Below are the code and all the weights of a small trained network. Each question names an input and a class and asks about switching units off, where a switched-off unit gives its printed mean instead of its output.

import numpy as np


def w(rows, s, z=0):
    codes = np.array(rows[::2]) - 128.0
    scale = np.full(codes.shape[1], s)
    scale[-1] = z or s
    return codes * scale


def f(y):
    return y / 2 * (1 + np.tanh(0.7978845608 * (y + 0.044715 * y**3)))


def log_softmax(a):
    a = a - a.max(-1, keepdims=True)
    return a - np.log(np.exp(a).sum(-1, keepdims=True))


def net(x, mask):
    res = np.array(x, float).reshape(1, 6) / 4 @ E
    y = f(res @ A[0][:, :-1].T + A[0][:, -1])
    res = res + np.where(mask, y, B[0][:, -1]) @ B[0][:, :-1]
    return log_softmax(res[-1] @ U[:, :-1].T + U[:, -1])


A, B = {}, {}
E = w([
[45,201,173,126],'x0',
[82,106,93,253],'x1',
[105,112,227,109],'x2',
[60,85,92,76],'x3',
[164,181,58,142],'x4',
[123,160,161,139],'x5',
],0.012)
A[0] = w([
[76,62,16,174,149],'N1',
[194,221,86,165,219],'N2',
[128,178,199,227,203],'N3',
[176,65,104,57,183],'N4',
[134,70,161,32,146],'N5',
[30,73,197,111,253],'N6',
[110,20,177,56,150],'N7',
[103,53,128,166,124],'N8',
[191,175,183,185,131],'N9',
[2,245,123,34,100],'N10',
[210,73,127,27,218],'N11',
[75,172,182,192,239],'N12',
[23,152,164,37,176],'N13',
[55,110,39,213,214],'N14',
],0.0088,0.0053)
B[0] = w([
[116,157,69,205,228],'N1',
[204,68,67,54,203],'N2',
[74,33,132,84,205],'N3',
[188,162,169,183,194],'N4',
[145,156,213,133,201],'N5',
[31,161,170,151,247],'N6',
[136,138,248,237,215],'N7',
[104,149,129,183,173],'N8',
[161,61,165,88,173],'N9',
[119,155,107,36,211],'N10',
[198,162,181,179,225],'N11',
[75,87,110,99,211],'N12',
[59,183,173,54,222],'N13',
[108,139,44,146,244],'N14',
],0.011,0.012)
U = w([
[104,134,62,169,253],'0',
[71,197,163,42,94],'1',
[130,151,234,178,143],'2',
[140,8,159,78,82],'3',
[207,169,132,104,103],'4',
[27,91,175,133,39],'5',
],0.011,0.0033)

Each question gives the input, the list of numbers given to net, and the class t.
The units are the neurons (one row each of A and B). Each row of codes is followed by its name. A weight is (code - 128) times the scale printed after its matrix; where a second scale follows, it is the last column's (A, B and U).
mask holds one flag per neuron, in row order. A switched-off neuron (its flag False) gives its mean, the last column of its row in B, instead of its output. The means were averaged over made-up inputs and are rounded, as every weight is.
A unit's drop is (log p(t) with every unit on - log p(t) with that unit switched off) / (log p(t) with every unit on - log p(t) with every unit switched off).
The circuit of an input: a set's keep is (log p(t) with only the set's units on - log p(t) with every unit switched off) / (log p(t) with every unit on - log p(t) with every unit switched off). Starting from the 12 units with the biggest drops (on a tie, the unit counted first), units are removed one at a time, each time the one whose removal leaves the highest keep (on an exact tie, the one counted first), for as long as the keep stays at least 0.8.
units of the circuit, in order: the units of the circuit, biggest drop first
top k neurons: the k neurons with the biggest drops, biggest first
drop of u: that unit's drop, to one decimal
input [4,-3,4,4,-7,3], class 1: units of the circuit, in order -> N13
input [-2,5,2,0,1,4], class 0: units of the circuit, in order -> N13; N7
input [2,8,0,4,-2,-4], class 0: top 2 neurons -> N14; N1
input [7,-4,4,-8,1,1], class 1: top 2 neurons -> N10; N13
input [5,-1,4,0,-6,7], class 1: top 3 neurons -> N13; N10; N1
input [3,5,6,4,7,7], class 1: top 3 neurons -> N10; N7; N1
input [4,-2,8,3,-2,0], class 1: top 2 neurons -> N13; N10
input [-7,-2,-2,7,8,-1], class 4: top 3 neurons -> N11; N4; N6
input [-4,-1,-4,1,7,2], class 4: top 2 neurons -> N2; N6
input [5,-7,0,5,-5,-8], class 2: top 3 neurons -> N7; N11; N5
input [7,8,3,-2,8,4], class 3: top 2 neurons -> N3; N2
input [0,7,6,-5,7,-6], class 3: top 3 neurons -> N3; N9; N2
input [0,-5,1,-6,-1,-3], class 4: top 2 neurons -> N6; N7
input [4,7,-1,2,2,4], class 0: units of the circuit, in order -> N14
input [-1,8,-2,-4,-2,5], class 0: top 2 neurons -> N14; N1
input [7,1,7,-5,-5,-1], class 5: drop of N3 -> 0.2
input [2,6,4,-5,1,0], class 3: drop of N11 -> 0.0
input [1,-1,5,-5,0,6], class 3: drop of N9 -> 0.1
input [-8,-4,-2,4,2,5], class 2: drop of N11 -> 0.2
input [-1,0,-7,-8,0,-6], class 4: units of the circuit, in order -> N2
